Below are the code and all the weights of a small trained network. Each question names an input and a target symbol and asks about switching units off, where a switched-off unit gives its printed mean instead of its output.

import numpy as np


def w(rows, s, z=0):
    codes = np.array(rows[::2]) - 128.0
    scale = np.full(codes.shape[1], s)
    scale[-1] = z or s
    return codes * scale


def f(y):
    return np.maximum(y, 0)


def softmax(a):
    e = np.exp(a - a.max(-1, keepdims=True))
    return e / e.sum(-1, keepdims=True)


def log_softmax(a):
    a = a - a.max(-1, keepdims=True)
    return a - np.log(np.exp(a).sum(-1, keepdims=True))


def net(x, mask):
    ids = ['αβγδεηθλμπστφψω'.index(c) for c in x.split()]
    T = len(ids)
    res = E[ids] + P[:T]
    u = 0
    for l in range(2):
        r = res
        for j in range(2):
            rows = slice(3 * j, 3 * j + 3)
            q, k, v = (r @ M[l][rows].T for M in (Q, K, V))
            z = softmax(np.where(np.tri(T) > 0, q @ k.T / 3**0.5, -1e9)) @ v
            o = O[l][rows]
            res = res + np.where(mask[u + j], z, o[:, -1]) @ o[:, :-1]
        u += 2
        y = f(res @ A[l][:, :-1].T + A[l][:, -1])
        res = res + np.where(mask[u : u + 8], y, B[l][:, -1]) @ B[l][:, :-1]
        u += 8
    return log_softmax(res[-1] @ U[:, :-1].T + U[:, -1])


Q, K, V, O, A, B = {}, {}, {}, {}, {}, {}
E = w([
[171,155,76,150,108,191,202,82,123,67,77,87],'α',
[86,87,135,154,122,142,116,89,121,230,158,132],'β',
[64,10,137,73,163,112,182,162,84,120,119,82],'γ',
[102,92,83,129,94,168,125,139,205,94,170,144],'δ',
[125,189,96,241,188,168,98,172,98,170,155,191],'ε',
[75,158,109,216,106,119,144,189,136,204,132,72],'η',
[154,75,163,154,105,94,154,118,94,63,182,29],'θ',
[160,121,177,153,66,191,124,80,154,111,225,181],'λ',
[107,170,128,212,122,81,139,126,117,191,148,158],'μ',
[111,126,82,99,109,142,69,110,55,84,98,78],'π',
[80,79,28,142,163,154,93,99,198,83,167,230],'σ',
[155,84,165,64,109,123,95,194,36,150,85,226],'τ',
[31,126,72,178,131,61,121,95,146,153,134,191],'φ',
[190,52,134,165,175,53,132,55,163,106,112,142],'ψ',
[172,35,154,119,152,71,248,205,135,145,89,133],'ω',
],0.018)
P = w([
[143,154,91,1,119,107,169,135,146,166,180,160],'0',
[77,173,177,175,172,161,159,102,146,103,215,172],'1',
[84,155,173,192,174,169,149,103,137,113,194,166],'2',
[86,136,165,205,167,178,148,105,128,105,177,156],'3',
[89,123,165,217,154,180,137,109,130,97,154,164],'4',
[92,110,161,223,143,189,136,110,118,98,130,159],'5',
[92,93,158,229,135,185,133,113,108,92,114,168],'6',
[93,79,145,236,124,188,131,115,103,85,93,162],'7',
[94,60,145,242,116,195,125,120,96,86,74,163],'8',
[89,39,135,241,94,196,126,112,93,86,58,168],'9',
],0.0098)
Q[0] = w([
[161,151,137,59,123,125,165,156,175,152,120,111],'L0H0',
[254,187,101,31,108,100,123,125,135,117,46,45],'L0H0',
[147,116,139,127,130,138,153,142,125,136,77,164],'L0H0',
[179,145,137,30,156,58,105,105,124,126,68,86],'L0H1',
[193,103,141,59,153,71,133,137,90,87,100,99],'L0H1',
[129,120,136,122,138,111,116,118,87,96,124,98],'L0H1',
],0.018)
K[0] = w([
[106,168,122,131,177,164,161,148,144,154,191,156],'L0H0',
[101,209,88,89,117,122,116,136,210,218,253,148],'L0H0',
[137,100,118,104,107,135,146,117,138,185,97,148],'L0H0',
[95,208,113,110,154,117,127,150,176,163,202,167],'L0H1',
[119,170,112,92,124,139,132,112,186,209,225,118],'L0H1',
[86,125,105,97,77,140,130,131,163,142,152,95],'L0H1',
],0.015)
V[0] = w([
[137,79,214,55,173,149,39,60,117,85,148,175],'L0H0',
[198,238,199,119,73,63,105,73,80,135,143,84],'L0H0',
[245,171,97,144,132,254,175,154,144,95,192,208],'L0H0',
[47,176,37,128,135,142,84,98,95,88,126,138],'L0H1',
[149,150,148,154,170,108,143,223,16,108,164,229],'L0H1',
[124,109,191,101,95,207,70,252,166,99,152,54],'L0H1',
],0.0069)
O[0] = w([
[118,27,134,84,110,119,22,67,151,220,124,125,210],'L0H0',
[121,61,61,209,58,94,102,176,54,67,58,159,3],'L0H0',
[119,59,92,74,114,174,193,87,117,133,2,153,81],'L0H0',
[103,155,129,76,141,143,94,68,40,66,144,93,141],'L0H1',
[146,137,171,84,108,165,88,225,104,72,26,117,156],'L0H1',
[50,112,133,117,38,176,164,194,157,162,197,113,100],'L0H1',
],0.0086,0.0048)
A[0] = w([
[62,167,162,148,154,117,157,80,99,80,135,173,159],'L0N0',
[112,183,149,220,147,109,89,145,83,183,83,89,91],'L0N1',
[60,161,152,167,78,204,156,123,158,130,194,142,65],'L0N2',
[96,131,131,97,182,122,58,144,138,123,125,242,1],'L0N3',
[97,103,139,133,156,131,169,131,54,254,115,119,112],'L0N4',
[71,133,182,179,149,137,133,147,223,77,70,112,200],'L0N5',
[134,197,176,124,155,63,171,135,96,55,109,119,69],'L0N6',
[157,136,107,146,109,159,14,169,149,125,148,161,171],'L0N7',
],0.0081,0.0047)
B[0] = w([
[169,100,101,119,92,169,91,147,170,149,122,26,237],'L0N0',
[115,12,107,2,124,129,134,72,168,82,132,161,194],'L0N1',
[46,139,74,110,154,76,127,186,129,121,10,108,251],'L0N2',
[179,141,220,131,71,134,160,132,91,128,95,62,194],'L0N3',
[137,220,144,218,57,155,87,105,136,109,142,134,203],'L0N4',
[213,191,243,179,129,148,116,91,85,188,167,139,254],'L0N5',
[140,109,153,112,84,120,62,206,193,102,69,123,161],'L0N6',
[25,119,127,147,85,69,131,62,114,214,141,115,226],'L0N7',
],0.0078,0.0068)
Q[1] = w([
[105,113,192,138,90,92,119,117,148,133,104,53],'L1H0',
[119,187,74,73,173,97,122,124,90,122,147,160],'L1H0',
[102,42,183,189,79,194,119,90,188,135,152,52],'L1H0',
[125,67,123,107,153,159,96,145,173,79,87,184],'L1H1',
[176,173,2,63,181,65,154,172,121,71,175,224],'L1H1',
[137,159,170,172,90,119,88,109,116,187,113,80],'L1H1',
],0.0089)
K[1] = w([
[138,203,57,93,91,140,113,144,134,114,180,218],'L1H0',
[104,112,163,238,151,151,106,120,169,110,113,105],'L1H0',
[206,182,32,49,101,44,146,175,87,160,158,191],'L1H0',
[106,90,133,104,92,78,145,141,166,111,173,113],'L1H1',
[71,94,199,255,162,232,81,115,146,127,101,55],'L1H1',
[158,210,52,103,74,137,120,132,128,94,149,147],'L1H1',
],0.0082)
V[1] = w([
[24,165,122,58,167,118,202,158,64,151,189,19],'L1H0',
[107,218,82,111,224,119,113,179,159,147,30,192],'L1H0',
[105,152,205,136,243,235,78,40,101,210,140,246],'L1H0',
[81,186,220,187,63,104,100,232,125,237,141,177],'L1H1',
[134,245,119,157,140,227,3,90,34,128,111,65],'L1H1',
[60,83,73,118,62,214,91,133,78,123,58,204],'L1H1',
],0.0051)
O[1] = w([
[134,176,50,120,130,169,165,184,118,194,233,146,121],'L1H0',
[54,147,204,141,112,208,142,82,223,87,186,150,90],'L1H0',
[114,39,174,148,110,210,53,159,205,195,118,93,9],'L1H0',
[129,150,169,181,198,161,34,112,65,66,143,202,28],'L1H1',
[127,18,54,154,121,254,203,136,121,135,145,138,1],'L1H1',
[79,44,222,95,146,117,150,135,26,146,144,160,20],'L1H1',
],0.0073,0.0046)
A[1] = w([
[111,104,155,130,163,125,127,132,74,138,98,138,2],'L1N0',
[69,127,80,87,113,128,76,71,88,78,172,115,140],'L1N1',
[153,194,92,175,121,148,71,149,112,106,179,176,118],'L1N2',
[171,88,113,51,90,122,120,183,148,85,92,198,166],'L1N3',
[91,116,107,121,166,200,76,255,139,83,51,120,134],'L1N4',
[123,128,156,196,85,68,88,145,170,75,128,97,68],'L1N5',
[173,73,108,62,148,174,132,139,137,198,136,95,7],'L1N6',
[75,153,111,142,125,125,142,112,145,201,53,223,74],'L1N7',
],0.0092,0.0062)
B[1] = w([
[131,207,84,182,136,211,164,132,115,182,89,87,153],'L1N0',
[84,98,176,195,135,89,146,207,244,132,76,143,220],'L1N1',
[148,60,94,74,109,185,183,129,127,231,82,193,215],'L1N2',
[48,145,127,136,191,245,80,153,165,114,179,172,144],'L1N3',
[127,103,107,109,254,12,126,59,87,179,91,163,146],'L1N4',
[177,99,70,105,94,161,135,218,86,78,219,156,249],'L1N5',
[74,169,157,187,75,50,105,129,102,45,135,199,199],'L1N6',
[207,92,153,102,174,130,168,165,83,33,192,56,169],'L1N7',
],0.0077,0.015)
U = w([
[125,204,25,208,170,197,147,74,137,78,77,95,234],'α',
[139,123,77,130,152,174,101,147,143,215,143,162,113],'β',
[70,206,136,111,203,127,72,139,128,163,253,114,217],'γ',
[115,71,116,15,153,106,211,112,152,142,115,127,35],'δ',
[96,181,113,194,214,157,98,133,92,112,115,163,80],'ε',
[136,190,69,129,168,43,107,146,85,152,92,178,91],'η',
[116,65,78,179,157,117,160,185,64,111,227,169,172],'θ',
[108,37,152,72,176,188,158,123,145,98,150,173,49],'λ',
[135,155,116,127,172,140,40,175,136,89,147,234,54],'μ',
[64,118,95,170,104,93,84,168,175,148,61,176,162],'π',
[88,184,164,133,162,88,112,84,115,3,137,176,70],'σ',
[131,93,181,48,85,139,92,156,58,172,76,171,121],'τ',
[179,114,97,84,146,123,63,151,167,100,132,92,134],'φ',
[178,64,124,185,196,62,73,34,147,162,201,186,196],'ψ',
[157,157,170,176,185,125,206,183,173,132,103,212,2],'ω',
],0.0052,0.0053)

Each question gives the input, a string of symbols that net reads in full, and the target symbol t.
The units are the heads (3 rows each of Q, K, V and O) and the neurons (one row each of A and B). Each row of codes is followed by its name. A weight is (code - 128) times the scale printed after its matrix; where a second scale follows, it is the last column's (O, A, B and U).
mask holds one flag per unit, layer by layer, with each layer's heads first. A switched-off unit (its flag False) gives its mean, the last column of its rows in O or B, instead of its output. The means were averaged over made-up inputs and are rounded, as every weight is.
A unit's drop is (log p(t) with every unit on - log p(t) with that unit switched off) / (log p(t) with every unit on - log p(t) with every unit switched off).
The circuit of an input: a set's keep is (log p(t) with only the set's units on - log p(t) with every unit switched off) / (log p(t) with every unit on - log p(t) with every unit switched off). Starting from the 12 units with the biggest drops (on a tie, the unit counted first), units are removed one at a time, each time the one whose removal leaves the highest keep (on an exact tie, the one counted first), for as long as the keep stays at least 0.8.
units of the circuit, in order: the units of the circuit, biggest drop first
k most important neurons: the k neurons with the biggest drops, biggest first
k most important neurons of layer l: the k neurons of layer l with the biggest drops, biggest first
heads that matter: for each layer, one digit per head in row order, 1 if its drop is at least 0.15 and else 0, layers parted by /
input δ ψ σ σ ε, target ψ: units of the circuit, in order	[L0H1; L0N1]
input μ η δ ω π σ τ, target σ: 2 most important neurons	[L0N6; L1N2]
input ε μ λ θ γ μ γ, target γ: most important neuron of layer 1	[L1N2]
input δ θ γ θ α θ α π, target γ: 2 most important neurons of layer 0	[L0N2; L0N4]
input α β σ γ α π μ η ω σ, target ω: units of the circuit, in order	[L0H1; L0H0]
input α τ γ μ ψ α β, target δ: 2 most important neurons of layer 0	[L0N5; L0N3]
input θ θ σ ψ φ, target ψ: 3 most important neurons	[L0N1; L0N2; L0N0]
input α τ μ θ ψ ω ω δ τ λ, target δ: units of the circuit, in order	[L1H1; L0H0]
input λ μ θ β, target τ: units of the circuit, in order	[L1H1; L0H0]
input β δ π σ ε α θ μ μ π, target ψ: units of the circuit, in order	[L1H0; L1N4; L1H1]
input π ψ ε μ, target ψ: 2 most important neurons	[L1N5; L0N2]
input ψ λ ε φ θ θ π γ θ σ, target θ: heads that matter	11 / 00
input δ ε φ π α, target γ: heads that matter	11 / 11
input τ γ θ π ψ η γ μ ψ σ, target ψ: heads that matter	01 / 00
input π σ β, target θ: units of the circuit, in order	[L1H1]
input δ ψ φ, target γ: units of the circuit, in order	[L1H1; L1N2; L0N5; L0N0]
input φ δ ψ φ γ σ ψ φ μ ω, target α: units of the circuit, in order	[L0H1; L1H1; L1N1; L0H0]
input π ψ ω δ δ, target θ: heads that matter	01 / 11
input γ γ η π, target β: 2 most important neurons	[L1N2; L1N6]
input ψ ψ ω π, target φ: most important neuron	[L1N5]
input ψ θ λ φ μ μ ψ, target φ: heads that matter	01 / 11
input ε λ β δ, target δ: heads that matter	11 / 00
input π θ η π τ μ θ γ, target γ: 3 most important neurons	[L1N5; L0N4; L1N2]
input φ φ π, target α: heads that matter	11 / 11
input σ τ σ π ε ω π ψ, target π: units of the circuit, in order	[L1H1; L1N6; L1H0; L0H0]
input π β θ, target θ: heads that matter	01 / 11
input β λ π τ β ω ε π π π, target ψ: 2 most important neurons	[L1N4; L0N4]
input β π γ φ γ, target ψ: heads that matter	01 / 11
input η α β σ η δ, target ω: 4 most important neurons	[L1N2; L0N2; L1N1; L0N6]
